Below is a small trained network, with its code and all its weights. Each question gives an input and a class and asks what happens when units are switched off, that is, made to give their printed mean instead of their output.

import numpy as np


def w(rows, s, z=0):
    codes = np.array(rows[::2]) - 128.0
    scale = np.full(codes.shape[1], s)
    scale[-1] = z or s
    return codes * scale


def norm(h):
    return h / np.sqrt((h * h).mean(-1, keepdims=True) + 1e-5)


def f(y):
    return y / 2 * (1 + np.tanh(0.7978845608 * (y + 0.044715 * y**3)))


def log_softmax(a):
    a = a - a.max(-1, keepdims=True)
    return a - np.log(np.exp(a).sum(-1, keepdims=True))


def net(x, mask):
    res = np.array(x, float).reshape(1, 8) / 4 @ E
    u = 0
    for l in range(2):
        y = f(norm(res) @ A[l][:, :-1].T + A[l][:, -1])
        res = res + np.where(mask[u : u + 7], y, B[l][:, -1]) @ B[l][:, :-1]
        u += 7
    return log_softmax(norm(res)[-1] @ U[:, :-1].T + U[:, -1])


A, B = {}, {}
E = w([
[3,231,119,84,210],'x0',
[129,128,133,125,129],'x1',
[127,123,129,132,133],'x2',
[127,129,126,127,123],'x3',
[222,195,133,175,162],'x4',
[129,128,128,129,126],'x5',
[128,125,134,126,129],'x6',
[145,21,23,25,186],'x7',
],0.0049)
A[0] = w([
[47,118,128,128,26,213],'0.n1',
[137,102,174,160,168,100],'0.n2',
[238,21,42,148,151,132],'0.n3',
[167,163,156,122,107,100],'0.n4',
[158,71,247,224,2,129],'0.n5',
[8,208,147,221,145,123],'0.n6',
[138,146,168,186,46,1],'0.n7',
],0.0069,0.0038)
B[0] = w([
[130,79,156,26,89,190],'0.n1',
[108,131,146,144,176,123],'0.n2',
[155,130,177,209,72,229],'0.n3',
[189,119,168,114,129,135],'0.n4',
[35,156,6,3,214,254],'0.n5',
[130,140,219,92,92,223],'0.n6',
[118,164,35,100,134,148],'0.n7',
],0.0057,0.0058)
A[1] = w([
[140,185,93,161,147,76],'1.n1',
[186,144,137,76,181,254],'1.n2',
[74,99,115,184,169,146],'1.n3',
[2,141,144,42,150,148],'1.n4',
[176,169,64,102,164,104],'1.n5',
[111,195,208,137,116,96],'1.n6',
[96,243,93,142,139,146],'1.n7',
],0.008,0.0039)
B[1] = w([
[105,184,122,136,175,133],'1.n1',
[130,195,129,221,155,195],'1.n2',
[122,185,86,2,107,125],'1.n3',
[144,147,86,127,102,254],'1.n4',
[147,192,113,116,210,158],'1.n5',
[123,62,186,127,136,165],'1.n6',
[159,36,112,149,186,188],'1.n7',
],0.0085,0.008)
U = w([
[95,142,12,61,123,223],'0',
[187,208,71,171,233,196],'1',
[170,17,98,128,49,1],'2',
[237,130,117,214,84,155],'3',
[91,150,227,72,62,97],'4',
[130,162,253,190,191,27],'5',
],0.013,0.0022)

Each question gives the input, the list of numbers given to net, and the class t.
The units are the neurons (one row each of A and B). Each row of codes is followed by its name. A weight is (code - 128) times the scale printed after its matrix; where a second scale follows, it is the last column's (A, B and U).
mask holds one flag per neuron, layer by layer. A switched-off neuron (its flag False) gives its mean, the last column of its row in B, instead of its output. The means were averaged over made-up inputs and are rounded, as every weight is.
A unit's drop is (log p(t) with every unit on - log p(t) with that unit switched off) / (log p(t) with every unit on - log p(t) with every unit switched off).
The circuit of an input: a set's keep is (log p(t) with only the set's units on - log p(t) with every unit switched off) / (log p(t) with every unit on - log p(t) with every unit switched off). Starting from the 12 units with the biggest drops (on a tie, the unit counted first), units are removed one at a time, each time the one whose removal leaves the highest keep (on an exact tie, the one counted first), for as long as the keep stays at least 0.8.
units of the circuit, in order: the units of the circuit, biggest drop first
most important unit: the unit with the biggest drop
top k neurons: the k neurons with the biggest drops, biggest first
k most important neurons of layer l: the k neurons of layer l with the biggest drops, biggest first
drop when u is switched off: that unit's drop, to one decimal
input [-1,0,-3,8,-8,8,-4,5], class 2: units of the circuit, in order : [0.n5]
input [4,-2,8,-8,8,2,6,-2], class 5: units of the circuit, in order : [0.n5; 1.n6]
input [0,5,4,-5,0,-8,1,3], class 2: units of the circuit, in order : [0.n5; 0.n3; 1.n2]
input [-2,-8,0,-1,2,-8,1,1], class 3: top 2 neurons : [0.n3; 0.n6]
input [7,2,-4,1,8,-3,-3,-3], class 5: top 3 neurons : [0.n5; 0.n6; 1.n6]
input [3,-7,-8,8,-8,-7,-7,-3], class 4: top 2 neurons : [0.n5; 0.n6]
input [8,-8,2,-8,-2,6,-2,-6], class 4: top 2 neurons : [0.n6; 1.n2]
input [1,6,-1,-5,4,-8,-3,-3], class 5: 2 most important neurons of layer 0 : [0.n6; 0.n5]
input [3,2,-3,-7,-6,-4,-6,-2], class 4: top 2 neurons : [0.n5; 0.n6]
input [-1,2,-8,-2,0,-7,-7,7], class 2: top 2 neurons : [0.n5; 0.n3]
input [-1,5,4,-7,4,5,-4,-6], class 1: 3 most important neurons of layer 0 : [0.n5; 0.n3; 0.n7]
input [1,-7,-8,8,3,0,-8,-5], class 5: 2 most important neurons of layer 0 : [0.n6; 0.n4]
input [8,7,-4,-5,3,8,-3,-3], class 5: top 2 neurons : [0.n5; 1.n7]
input [1,4,3,2,6,4,8,-3], class 5: most important unit : 1.n6
input [5,6,-5,4,0,2,8,-4], class 4: drop when 0.n6 is switched off : 0.5
input [-1,-2,8,-4,-6,-6,-6,6], class 2: drop when 0.n5 is switched off : 1.2
input [8,-6,1,8,6,6,-4,-7], class 5: drop when 1.n7 is switched off : 0.1
